Table B holds the same points as the rows below and some others, measured another way and shuffled. Each row below is followed by which row of B it is.
B:
0: -34, 3, 22, -1, -38, 70, -107, -26, 135, -249, 61, 94, -98, 61, -2, -40, 34, 66, -28, 100, 146, -47, 105, 10, -195, -1, 65, -67, 24, -146
1: -49, 171, 243, 84, 167, -224, 66, -47, -42, -183, -166, -60, 91, -170, 57, 34, 283, -182, -306, -263, -137, 396, 20, -46, 106, 116, 113, -186, 129, -142
2: -41, 42, 2, 23, -182, -118, -243, -49, 90, -292, 105, 8, -94, -25, 108, -226, 195, 182, -159, 235, 172, 0, 322, -10, -246, 116, 27, -59, -31, -80
3: 39, 153, 36, -145, -83, 331, -65, -99, -68, -74, -105, 47, -30, 323, 58, -107, -152, -86, -277, -286, -47, 53, 314, 8, 287, 103, 74, 28, 345, -283
4: -84, 134, 94, 213, 6, -302, 2, 45, -74, 48, -166, -146, 31, -203, -11, 42, 198, 17, -130, -100, -145, 312, -16, 28, 32, -50, 23, -146, -6, -16
5: 20, -40, 108, -29, 29, 12, 25, -4, 106, -87, 31, 75, -39, 30, -108, 11, 123, 16, -119, -25, 129, -1, -83, -7, -128, 30, 75, -46, 20, -5
6: -23, 28, 129, 85, 69, -284, 64, 81, 43, 132, -35, -53, -19, -226, -94, -15, 155, -69, 53, -86, -65, 108, -123, -61, 1, -69, 54, -138, -44, 54
7: -217, -207, -2, 232, -100, -30, -20, -96, -27, 13, 300, 71, -164, -116, -212, -143, -156, -87, -38, -7, 71, -55, -214, 135, -99, 18, -100, 370, -224, 363
8: -29, 30, 122, -8, 3, -105, 62, -14, 22, -67, -59, -34, -45, -59, -32, 2, 244, 32, -205, -86, 48, 157, -119, -52, -81, 60, 114, -96, 69, 62
9: -80, -46, -62, 8, -170, 99, -142, 66, 15, 166, -18, 2, -120, 49, -193, -119, -19, 55, -6, -72, 57, -141, -5, 16, 76, -54, 76, 73, 58, 12
10: -59, -24, -4, -48, 66, -67, -17, -5, 119, -1, 48, 9, -68, 16, 24, 35, 44, 2, 12, -1, 111, 23, 17, -2, 24, -35, 166, -139, 73, -31
11: -8, -9, 83, 61, -71, -51, -29, -21, 93, 57, 85, -36, -53, -4, -93, -8, 83, 89, -75, 6, -24, 111, -109, 31, -157, -45, 14, 2, -36, 118
12: -174, 91, 6, 298, -68, -412, -44, -46, -58, 2, 40, -192, -60, -245, 127, -9, 98, 103, -48, 97, -124, 355, 28, 88, -101, -69, -47, -69, -139, 159
13: -151, 107, 150, 101, 32, -69, -108, 40, 43, -95, -116, -18, -40, -210, -115, -88, 165, -191, -32, -229, -189, 164, -59, -91, 57, -24, 135, -95, 82, -160
14: -65, -14, -18, -74, -116, 37, -122, -23, 138, -120, 91, 22, -163, 43, 15, -119, 78, 113, 4, 106, 136, -62, 50, -53, -166, -6, 127, -65, 54, -9
15: -7, 33, 6, 21, -241, 179, -153, -76, 81, 175, 137, -76, -96, 192, -73, -91, -112, 138, -83, -41, -155, 102, 12, 69, -64, -78, -23, 129, 60, 106
16: -15, -73, 3, -15, -82, 115, 54, -36, 70, 109, 113, 24, -132, 124, -108, 17, -103, 84, 2, -20, 57, -26, -167, 48, -99, -83, 19, 79, 9, 159
17: -41, -27, 1, 21, -47, 81, -69, 27, 128, -73, 23, 57, -106, 48, -102, 14, 8, 84, 46, 50, 92, -58, -43, 21, -159, -92, 71, -55, 10, -71
18: 120, -53, -18, -62, -116, 288, 96, -37, 53, 151, 121, 96, -134, 305, -111, 13, -341, 100, 71, -13, 64, -159, -41, 87, -74, -132, -106, 138, 34, 55
19: 33, 125, 198, 79, 60, -122, 119, 55, -115, -20, -249, -16, 60, -111, -115, 1, 195, -109, -240, -270, -76, 179, -39, -39, 107, 56, 15, -92, 96, -114
20: 54, -120, -104, 60, -110, -131, 77, 28, -29, 153, 117, 31, -106, 71, -43, -24, -123, 214, 30, 203, 292, -184, 64, 127, -99, -50, -113, 65, -141, 182
21: -162, -76, -108, 253, -232, -26, -48, -75, -126, 154, 163, -60, -152, 12, -88, -99, -229, 107, -59, 33, -9, 40, -42, 191, -25, -62, -155, 296, -146, 298
22: -87, -4, 61, 61, 67, -59, 72, 29, -40, -48, -142, 12, -25, -53, -107, 75, 143, -40, -166, -152, 86, 90, -121, 18, 54, 19, 114, -68, 72, -23
23: 63, -41, 57, -54, -104, 107, -12, 83, 23, 160, -47, 57, -61, 73, -240, -97, 30, 24, -65, -117, 77, -158, -55, -24, 31, -12, 28, 50, 58, 2
24: 123, -41, 58, -59, -111, 300, 15, 8, 77, 230, 50, 74, -51, 268, -242, 5, -180, 49, -42, -136, -19, -104, -95, 67, -2, -93, -45, 133, 76, 24
25: 98, 48, -16, -49, -239, 313, 34, 29, -63, 277, -35, 23, -153, 245, -169, -129, -322, 46, 57, -173, -104, -153, 6, 12, 97, -134, -112, 164, 119, -3
26: -68, -30, 34, -8, -185, 111, -90, -33, 83, -36, 145, 46, -202, 2, -106, -218, -53, 16, 45, 3, -1, -99, -58, -56, -156, -29, 5, 122, -9, 92
27: 37, -51, 94, -40, -97, 4, -43, -2, 135, 96, 130, 9, -78, 27, -138, -93, 94, 71, -53, 1, 36, -19, -100, -28, -147, -10, 39, 29, -15, 135
28: -64, -63, 80, 224, 24, -216, 52, 41, -30, -6, 9, 21, -20, -180, -170, 21, 91, -2, -63, 3, 76, 51, -136, 84, -112, -23, -64, 41, -167, 109
29: -57, -85, -80, -71, 30, 135, 46, -46, 144, -3, 95, 48, -134, 198, 6, 158, -105, 119, 48, 58, 186, -29, -111, 71, -91, -114, 145, -72, 78, 35
30: 23, -78, 32, -90, -47, 184, -27, 24, 66, 106, 34, 101, -74, 141, -204, -71, -55, -39, -55, -131, 112, -172, -34, 4, 75, 4, 75, 79, 92, -19
31: 15, 89, 191, 132, 129, -151, 89, 73, -69, -2, -187, 27, 74, -158, -151, 22, 98, -191, -109, -256, -91, 128, -22, -6, 131, -1, -5, -86, 31, -166
32: -101, 75, 266, 158, 165, -382, 102, 4, -23, -92, -76, -57, 37, -371, -58, -30, 319, -219, -161, -213, -128, 315, -171, -86, 11, 74, 72, -125, -35, 55
33: -116, -18, -176, 22, -173, 150, -101, -8, 25, 167, 84, -18, -204, 148, -13, -69, -304, 86, 177, 12, 5, -113, 70, 70, 82, -174, 32, 69, 64, 17
34: 29, 52, 107, -24, -115, 132, -73, 57, 118, 2, -43, 30, -96, 26, -178, -79, 75, 40, 17, -74, -64, -29, -95, -76, -152, -86, 50, -43, 63, -82
35: -1, -7, -89, -10, -178, 233, 16, -7, -44, 163, -13, 6, -147, 236, -94, -10, -229, 128, -11, -64, 39, -88, -14, 81, 41, -113, -24, 103, 94, 39
36: -19, -115, -127, -121, -5, 185, 152, -81, 60, 55, 148, 82, -196, 272, 44, 90, -293, 91, 89, 47, 246, -146, -70, 73, -7, -94, 67, 33, 84, 115
37: 3, -89, -29, -62, -156, 130, -44, 57, -18, 178, -3, 56, -108, 106, -219, -147, -32, 44, -71, -90, 152, -228, -13, 2, 85, 14, 37, 124, 58, 69
38: -55, 96, 232, 280, 92, -344, -37, 55, -72, -23, -120, -49, 128, -319, -151, -50, 242, -189, -205, -203, -169, 269, 20, 31, 80, 59, -43, -44, -90, -79
39: -122, 3, -43, 18, -4, 7, -15, 48, 70, 20, -71, -22, -120, -7, -51, 70, 35, 51, 70, -40, 44, 27, -113, -6, -10, -127, 164, -131, 85, -40
40: -251, 70, 59, 273, 136, -564, -69, -50, 9, -57, 66, -170, 8, -391, 171, -1, 199, -106, -29, 11, -117, 402, 61, 37, 60, -9, 101, -177, -108, 78
41: 35, -88, 51, -54, -93, 36, 75, -32, 46, -26, 99, 62, -121, 77, -92, -65, 57, 114, -126, 40, 198, -82, -109, -5, -181, 50, 6, 68, -13, 168
42: -57, 65, 211, 180, 152, -262, -33, -17, -20, -396, -32, 117, 52, -272, -13, -121, 187, -231, -182, -66, 66, 100, 194, -10, -39, 164, -21, -67, -75, -227
43: -42, 17, -48, 12, -246, 176, -140, -8, 33, 69, 72, 6, -179, 109, -88, -185, -158, 86, 53, 1, -38, -103, 67, 10, -55, -85, -29, 116, 40, 8
44: -50, -57, -150, 46, -200, 0, -11, 1, -47, 227, 92, -43, -175, 100, -26, -86, -202, 170, 70, 78, 103, -113, 43, 86, 21, -104, -48, 103, -26, 175
45: -79, 5, 102, 119, 50, -234, 6, 48, -46, -24, -88, -6, 8, -200, -111, -55, 201, -88, -147, -117, 51, 80, -20, -8, 64, 61, 59, -54, -20, -5
46: -164, 111, 102, 162, 44, -319, 29, 57, -54, 93, -166, -163, -28, -293, -31, 5, 229, -79, -50, -185, -182, 302, -153, -59, 99, -66, 123, -163, 34, 49
47: -169, -73, -106, 48, -92, 38, -103, 13, 70, 21, 71, 15, -181, 2, -79, -46, -68, 55, 105, 39, 104, -96, -57, 33, -36, -101, 109, 20, 0, 42
48: -38, -46, -52, 99, -113, -20, -53, 50, 7, 123, 1, -12, -76, 28, -139, 0, -13, 133, -16, 36, 89, -49, -21, 89, -46, -82, -5, 29, -42, 56
49: 49, -54, 81, -103, -7, 32, 20, 3, 100, -88, 33, 92, -60, 68, -90, -41, 135, 44, -130, 0, 210, -89, -28, -35, -115, 68, 90, -43, 49, -4
50: 101, -74, -80, -89, -165, 389, 167, -106, -96, 117, 111, 124, -170, 420, -64, -27, -448, 94, -82, -73, 162, -199, 24, 136, 47, -27, -146, 268, 95, 109
51: 147, -8, 143, 25, 35, 132, -36, 9, 96, -6, 41, 138, 73, 145, -186, 16, -71, -50, -110, -85, 33, -50, 101, 94, -29, -2, -70, 39, 8, -176
52: 44, -20, 66, 44, -58, 71, -65, 57, 11, 37, -68, 64, 19, 72, -212, -23, 64, 30, -169, -93, 85, -55, 40, 59, 11, 21, 2, 30, 30, -94
53: 109, 28, 30, 30, -27, 313, 112, 53, -105, 141, -148, 126, -17, 244, -232, 52, -317, -81, -34, -264, -17, -134, 20, 109, 192, -101, -109, 117, 120, -189
54: 217, 134, 216, -100, 21, 169, 128, 15, -48, 60, -171, 67, 69, 185, -121, -18, -18, -100, -230, -316, -80, 54, 78, -31, 146, 52, -38, -29, 207, -206
55: -44, -25, -78, -9, -122, 99, -63, 5, 96, 17, 85, 33, -177, 100, -27, -53, -146, 111, 139, 88, 82, -116, 27, 24, -109, -129, 30, -6, 16, -13
56: 104, 145, 163, -36, 29, -92, 77, 55, -73, 56, -200, -18, 43, -26, -38, -66, 120, -91, -167, -238, -61, 99, 116, -75, 173, 51, 29, -135, 154, -162
57: 56, 90, 26, -99, -209, 225, -35, -66, 87, -66, 54, 5, -175, 210, 38, -110, -93, 160, -17, 30, -32, 3, 50, -41, -195, -63, -4, -2, 120, -32
58: 3, -20, -21, -128, -24, 184, 29, -77, 82, -125, 38, 69, -106, 242, 42, 43, -38, 99, -129, 4, 197, -25, 40, 29, -57, 21, 116, -44, 152, -48
59: 51, 50, 117, 11, -84, 72, -130, 21, 157, 117, 16, -38, 8, 81, -155, 8, 109, 78, -94, -77, -124, 121, -46, 13, -93, -71, 56, -52, 60, -43
60: -15, 20, -52, -13, -208, 108, -16, -80, -11, 57, 50, -62, -133, 201, 31, -33, -58, 222, -155, 33, 53, 69, 19, 68, -89, -24, -2, 63, 76, 130
61: -61, -11, 89, 187, -119, -85, 16, -87, -7, 1, 124, -59, -71, -36, -72, -19, 34, 100, -166, 16, -63, 206, -146, 97, -209, -15, -98, 131, -116, 241
62: 110, 70, 58, -86, -121, 1, -137, 17, 191, 170, 62, -75, -20, 125, -19, -40, 98, 182, -21, 47, -52, 71, 94, -21, -102, -80, 73, -139, 84, -32
63: -93, -17, 49, 163, -104, -127, -268, 0, 68, 24, 100, -25, 22, -93, -133, -142, 139, 17, -158, 8, -18, 74, 139, 85, -14, 47, 17, 64, -74, -2
64: -155, -83, 177, 459, -9, -249, -17, -22, -87, -169, 91, 51, 23, -322, -282, -39, 107, -95, -203, -21, -33, 167, -199, 176, -235, 49, -212, 248, -337, 179
65: -53, 36, 97, 45, -18, -71, -102, 43, 140, -71, 17, 11, -75, -119, -91, -75, 124, -17, 57, -3, -43, 35, -33, -59, -138, -63, 80, -104, -7, -80
66: 124, 183, 23, -115, -103, 178, 16, 25, -89, 102, -175, 10, -58, 208, 35, -128, -191, -39, -44, -222, -88, -40, 296, -47, 258, -32, -13, -64, 260, -277
67: -69, 86, -80, -57, -180, 282, -76, -20, -31, 82, -63, -13, -176, 205, -20, -96, -218, 25, 15, -159, -82, -36, 82, -7, 146, -98, 66, 42, 217, -107
68: 233, 51, 33, -158, -185, 316, 135, -5, -99, 142, -73, 90, -80, 358, -92, -101, -236, 93, -145, -144, 83, -179, 139, 16, 78, 13, -128, 120, 173, -62
69: 254, -1, 147, -218, -84, 371, 191, -10, -32, 203, -7, 152, -66, 317, -211, -134, -247, -97, -108, -303, 10, -211, -25, -50, 141, 32, -93, 180, 184, -15
70: -140, 13, 75, 15, -14, -54, -75, -7, 103, 31, 0, -68, -76, -86, -81, -16, 190, -22, -76, -125, -73, 167, -171, -54, -12, -30, 196, -82, 82, 64

35, 23, 24, 85, 11, -40, -99, 112, -29, 1, 181, -78, 44, 118, -38, -77, 112, -63, -116, 7, -128, 194, 101, 21, -12, 106 => 55
62, 13, 63, 74, 152, -239, 85, 138, -27, 103, -11, -208, -93, 191, 207, 44, 40, 134, -156, 158, 98, -15, -25, -78, 68, 28 => 66
-145, -25, 42, 185, 57, -183, -34, 187, -78, -47, -17, -87, 17, -1, 36, -37, 49, -23, 97, -146, -185, 136, -49, 40, 197, -16 => 40
-198, -158, -35, 633, 50, -72, -204, 66, 200, 245, 306, -6, -75, 67, 15, 409, 323, 492, 293, 18, -280, -148, -107, 289, 330, 113 => 3
-336, 69, 76, -12, -32, -78, 13, 167, 280, -39, 170, -69, -198, 46, -11, -212, -19, -52, -74, 44, 55, -97, 45, 160, -67, -13 => 24
-249, -154, -99, 361, -53, 215, -432, -72, 39, 185, 415, 33, -153, 94, -39, 13, 113, 316, 39, -167, -346, 37, -187, 474, -260, 152 => 44
62, -89, 55, 370, 3, -145, -141, 193, -69, 140, 219, -4, -111, 151, -72, 14, 254, 31, 73, -44, -398, 114, -25, 40, 183, 144 => 33
-344, 43, -140, 270, -44, 258, -276, -12, 252, -4, 587, -141, -51, 129, -71, 77, 1, 371, 29, -24, 49, -40, -65, 358, -44, 95 => 49
-170, -110, 41, 240, -146, -7, -130, -147, -7, 91, -2, 94, 14, -10, -79, -55, 137, 164, 28, -12, -190, 35, 20, 184, 35, 68 => 35
-74, 119, -1, -125, 17, -116, -6, 57, -127, -181, 151, -13, -108, 69, -34, -106, -171, -149, -181, 61, 13, 74, 10, -86, 48, 56 => 6
-134, -77, -8, 10, -337, -82, 41, -97, 9, -56, 43, 167, 114, 10, -120, 37, 78, -144, -106, 276, -142, -187, 200, -152, 340, -38 => 64
11, 31, -53, -9, 40, -134, 65, 53, -327, -263, -283, -75, 113, -68, -63, -127, -76, -26, 21, -39, 9, 92, 135, -63, 305, 91 => 36
-134, -37, 100, 66, -117, -67, -39, -17, 60, 65, 28, -5, 20, 54, -4, -161, 97, -34, -117, 32, -94, 94, 58, 59, -63, -5 => 25
-313, 62, 18, 83, 2, -2, -123, 214, 300, -24, 393, -52, -174, 63, -59, -93, 49, -46, -21, -9, -73, -26, 36, 229, -75, 56 => 51
82, 129, 0, 240, 44, -120, -132, 134, 41, -25, 631, 70, -143, 192, -179, 244, 118, -3, -39, 166, -202, 106, 42, -110, 289, 217 => 65
-133, 49, -32, -102, -120, -117, 65, -92, -168, -252, -91, 53, 183, -76, -54, 22, -132, -123, -84, 95, 33, 36, 124, -155, 306, -38 => 32
-40, 2, -23, -98, 6, -211, 106, -279, -248, -123, -275, 100, 65, -71, 94, 191, -160, 136, -146, 251, 150, -105, 44, -136, 246, 21 => 68
110, -61, 122, -194, -174, -366, 269, -80, -366, -152, -599, 163, 112, -94, -35, -197, -7, -328, -162, 218, -90, -29, 248, -350, 360, -21 => 53
-147, -28, -130, -14, 23, 67, -172, -133, -200, -57, 94, -31, -129, 58, 70, -20, -195, 199, -150, 16, 6, -65, -133, 173, -121, 94 => 20
-100, -9, 76, 95, -112, -17, -21, 293, 262, 110, 251, -243, 74, 215, 38, -214, 217, -130, -146, 48, -61, 75, 147, 29, -54, -55 => 13
-292, -87, 32, 233, -123, 110, -268, -238, 117, 143, 217, 149, -71, -10, -81, -35, 93, 237, -19, -56, -189, 77, -66, 363, -221, 93 => 4
-92, 63, 51, 54, -58, -123, -30, -70, -123, -191, -10, 168, 65, -112, -206, -48, 8, -106, 26, -19, -140, 190, 139, -15, 223, 114 => 18
-211, 186, 151, -1, 191, -353, 107, 41, 107, -112, 96, 56, -191, -42, 45, 122, -124, -6, -31, 84, 106, 80, -61, -57, 169, 14 => 62
55, 95, 53, -336, 28, -248, 313, 323, 42, -104, -184, -404, 202, 200, 288, -174, -52, -297, -380, 271, 344, -31, 246, -350, 93, -186 => 26
-49, 28, -3, -44, 64, -202, 64, 108, -219, -196, -195, -60, 69, -49, 22, -68, -73, -123, -29, -26, -41, 85, 76, -84, 235, 16 => 10
128, -170, 63, 224, -105, -256, -38, -149, -304, 48, -250, 258, 202, -96, -84, 202, 235, -58, 50, 73, -420, 138, 127, -135, 379, 96 => 67
-151, -59, -25, 346, -234, 53, -282, -219, -103, -34, 343, 327, 7, -47, -330, 116, 125, 86, 124, -42, -435, 133, 4, 128, 247, 179 => 31
-13, -9, 133, -164, -17, -233, 215, 222, 83, 59, -228, -294, 150, 151, 263, -216, 72, -198, -290, 158, 164, 30, 165, -178, -34, -171 => 43
-240, -48, 35, 19, -83, 19, -51, 49, 145, 105, 72, -150, -122, 136, 107, -245, 4, 92, -172, 48, 48, -95, -26, 186, -219, -37 => 48
-199, 88, -82, -169, -17, -28, 113, -52, 0, -174, -56, -195, 87, 50, 136, -11, -211, 128, -197, 201, 372, -155, 75, -35, 103, -68 => 41
-228, 13, -37, 95, 37, -46, -25, 3, 120, -36, 80, -76, -11, 9, 58, 105, -3, 204, -9, 101, 109, -109, 40, 143, 106, 31 => 1
-266, 69, 25, 85, -26, -87, 2, -114, 103, -82, 105, 59, -56, -35, -44, 82, -55, 164, -5, 114, 96, -57, 15, 87, 157, 39 => 54
-27, 25, -9, 198, -24, 29, -123, 50, 86, 5, 286, -75, 160, 96, -73, 82, 175, 71, -35, 41, -81, 175, 146, 65, 101, 99 => 0
137, -42, -1, -294, 88, -371, 267, -145, -320, -110, -569, -71, 427, -77, 361, 315, -101, -110, -298, 311, 211, 23, 174, -394, 282, -158 => 2
-47, -16, 5, 80, -32, 58, -126, 98, 38, 56, 181, -118, -71, 153, -33, -213, 99, 37, -138, 12, -71, 66, 78, 163, -157, 119 => 39
-120, 109, -7, 79, -57, -152, 75, -65, -62, -208, 84, 46, 57, -17, -115, 131, -70, 63, 16, 158, 78, -24, 91, -136, 452, 42 => 5
